Here is a tiny trained network, its code and every weight. The questions are about switching its units off for an input and a class, where a switched-off unit gives its printed mean instead of its output.

import numpy as np


def w(rows, s, z=0):
    codes = np.array(rows[::2]) - 128.0
    scale = np.full(codes.shape[1], s)
    scale[-1] = z or s
    return codes * scale


def f(y):
    return np.maximum(y, 0)


def log_softmax(a):
    a = a - a.max(-1, keepdims=True)
    return a - np.log(np.exp(a).sum(-1, keepdims=True))


def net(x, mask):
    res = np.array(x, float).reshape(1, 5) / 4 @ E
    y = f(res @ A[0][:, :-1].T + A[0][:, -1])
    res = res + np.where(mask, y, B[0][:, -1]) @ B[0][:, :-1]
    return log_softmax(res[-1] @ U[:, :-1].T + U[:, -1])


A, B = {}, {}
E = w([
[181,114,32,154,137,59,243,199,126,185,189],'x0',
[146,197,237,49,84,56,168,114,169,222,66],'x1',
[97,11,127,124,10,63,60,125,70,159,122],'x2',
[166,209,67,132,152,101,34,189,55,178,34],'x3',
[26,207,143,254,47,189,160,163,110,191,171],'x4',
],0.0079)
A[0] = w([
[100,171,63,139,155,105,73,162,86,156,78,27],'neuron 0',
[196,161,101,120,155,103,44,178,81,148,101,106],'neuron 1',
[50,169,214,120,148,189,1,59,136,77,107,176],'neuron 2',
[153,45,148,65,156,104,154,81,186,86,166,155],'neuron 3',
[121,99,99,188,143,193,89,132,89,69,186,24],'neuron 4',
[150,72,54,146,203,166,120,121,100,42,119,76],'neuron 5',
[182,210,108,133,153,132,85,188,71,136,79,99],'neuron 6',
[119,184,132,110,174,209,142,86,164,81,70,95],'neuron 7',
[160,98,62,171,158,53,222,187,121,192,153,120],'neuron 8',
[108,75,178,112,126,165,233,63,191,125,167,10],'neuron 9',
[154,132,71,117,150,102,179,163,143,189,208,45],'neuron 10',
[46,190,148,244,30,229,144,159,131,204,186,158],'neuron 11',
[194,178,135,142,190,132,161,182,182,108,160,122],'neuron 12',
[134,99,147,134,96,125,150,91,164,52,231,43],'neuron 13',
[102,75,146,120,48,85,76,138,74,131,92,16],'neuron 14',
[213,133,104,85,150,97,61,164,119,112,95,114],'neuron 15',
[143,223,154,130,232,228,172,133,180,133,122,84],'neuron 16',
[149,184,213,96,103,79,152,97,136,198,88,42],'neuron 17',
[112,114,39,184,171,192,75,189,67,26,165,89],'neuron 18',
[162,200,196,66,118,82,149,148,166,172,110,85],'neuron 19',
[111,24,143,121,37,83,84,129,90,186,148,67],'neuron 20',
],0.007,0.0013)
B[0] = w([
[99,133,137,99,73,199,184,187,153,136,123,169],'neuron 0',
[98,196,131,138,84,204,176,170,189,119,111,179],'neuron 1',
[236,33,231,147,151,138,91,199,95,199,179,209],'neuron 2',
[141,234,125,129,177,158,165,196,140,37,58,192],'neuron 3',
[114,167,178,43,86,69,157,88,117,157,166,187],'neuron 4',
[144,166,127,68,114,71,159,78,103,157,128,194],'neuron 5',
[75,147,117,125,90,206,135,155,164,168,141,180],'neuron 6',
[101,59,93,156,149,113,43,128,143,113,168,178],'neuron 7',
[180,25,193,134,148,166,105,160,80,152,162,199],'neuron 8',
[71,194,135,116,70,193,120,175,185,169,97,188],'neuron 9',
[179,46,153,136,124,118,105,218,113,178,160,176],'neuron 10',
[191,178,111,96,198,73,138,161,88,26,2,246],'neuron 11',
[116,97,61,185,182,119,71,96,164,120,173,178],'neuron 12',
[88,177,168,127,71,179,177,172,195,146,107,178],'neuron 13',
[85,80,60,150,162,94,93,121,186,129,175,179],'neuron 14',
[139,187,143,149,166,150,128,159,139,101,32,179],'neuron 15',
[68,77,57,152,154,70,38,111,209,126,171,204],'neuron 16',
[147,137,134,57,92,99,168,47,90,174,171,191],'neuron 17',
[125,157,140,64,57,55,206,50,92,187,163,215],'neuron 18',
[103,138,110,91,82,65,162,36,78,164,139,189],'neuron 19',
[43,115,33,172,152,97,36,134,177,95,130,197],'neuron 20',
],0.0065,0.014)
U = w([
[126,142,136,85,93,89,164,42,104,162,165,103],'0',
[70,89,57,161,158,115,66,119,166,118,163,110],'1',
[81,165,142,127,91,247,154,173,159,137,115,108],'2',
[205,47,187,140,147,159,106,170,103,153,166,113],'3',
[172,171,123,115,185,105,139,151,111,57,48,119],'4',
[143,125,127,151,139,153,132,101,116,113,126,254],'5',
],0.016,0.0086)

Each question gives the input, the list of numbers given to net, and the class t.
The units are the neurons (one row each of A and B). Each row of codes is followed by its name. A weight is (code - 128) times the scale printed after its matrix; where a second scale follows, it is the last column's (A, B and U).
mask holds one flag per neuron, in row order. A switched-off neuron (its flag False) gives its mean, the last column of its row in B, instead of its output. The means were averaged over made-up inputs and are rounded, as every weight is.
A unit's drop is (log p(t) with every unit on - log p(t) with that unit switched off) / (log p(t) with every unit on - log p(t) with every unit switched off).
most important unit: the unit with the biggest drop
k most important neurons: the k neurons with the biggest drops, biggest first
drop of u: that unit's drop, to one decimal
input [7,-8,-6,-8,-1], class 0: most important unit => neuron 18
input [-6,4,8,4,-1], class 1: 2 most important neurons => [neuron 20; neuron 14]
input [8,-6,-2,7,-1], class 3: 3 most important neurons => [neuron 8; neuron 10; neuron 9]
input [-7,-1,-1,-2,7], class 3: 2 most important neurons => [neuron 2; neuron 3]
input [-7,-7,7,5,-6], class 0: 3 most important neurons => [neuron 18; neuron 5; neuron 4]
input [-8,-2,-7,8,-4], class 2: 3 most important neurons => [neuron 1; neuron 6; neuron 0]
input [-6,1,-5,1,-6], class 3: 2 most important neurons => [neuron 2; neuron 11]
input [-3,6,7,7,-2], class 1: 2 most important neurons => [neuron 14; neuron 20]
input [1,1,6,7,5], class 2: 2 most important neurons => [neuron 0; neuron 16]
input [-1,-4,6,5,7], class 4: 2 most important neurons => [neuron 11; neuron 16]
input [3,4,7,2,7], class 1: 4 most important neurons => [neuron 20; neuron 14; neuron 3; neuron 15]
input [1,6,0,3,-6], class 0: 2 most important neurons => [neuron 11; neuron 19]
input [-8,-2,6,-6,3], class 3: 2 most important neurons => [neuron 2; neuron 16]
input [-8,-5,-8,8,-4], class 1: most important unit => neuron 16
input [-1,-6,4,-6,8], class 4: drop of neuron 11 => 1.3
input [-1,0,5,8,4], class 2: drop of neuron 0 => 0.2
input [4,6,6,7,-5], class 2: drop of neuron 0 => 0.2
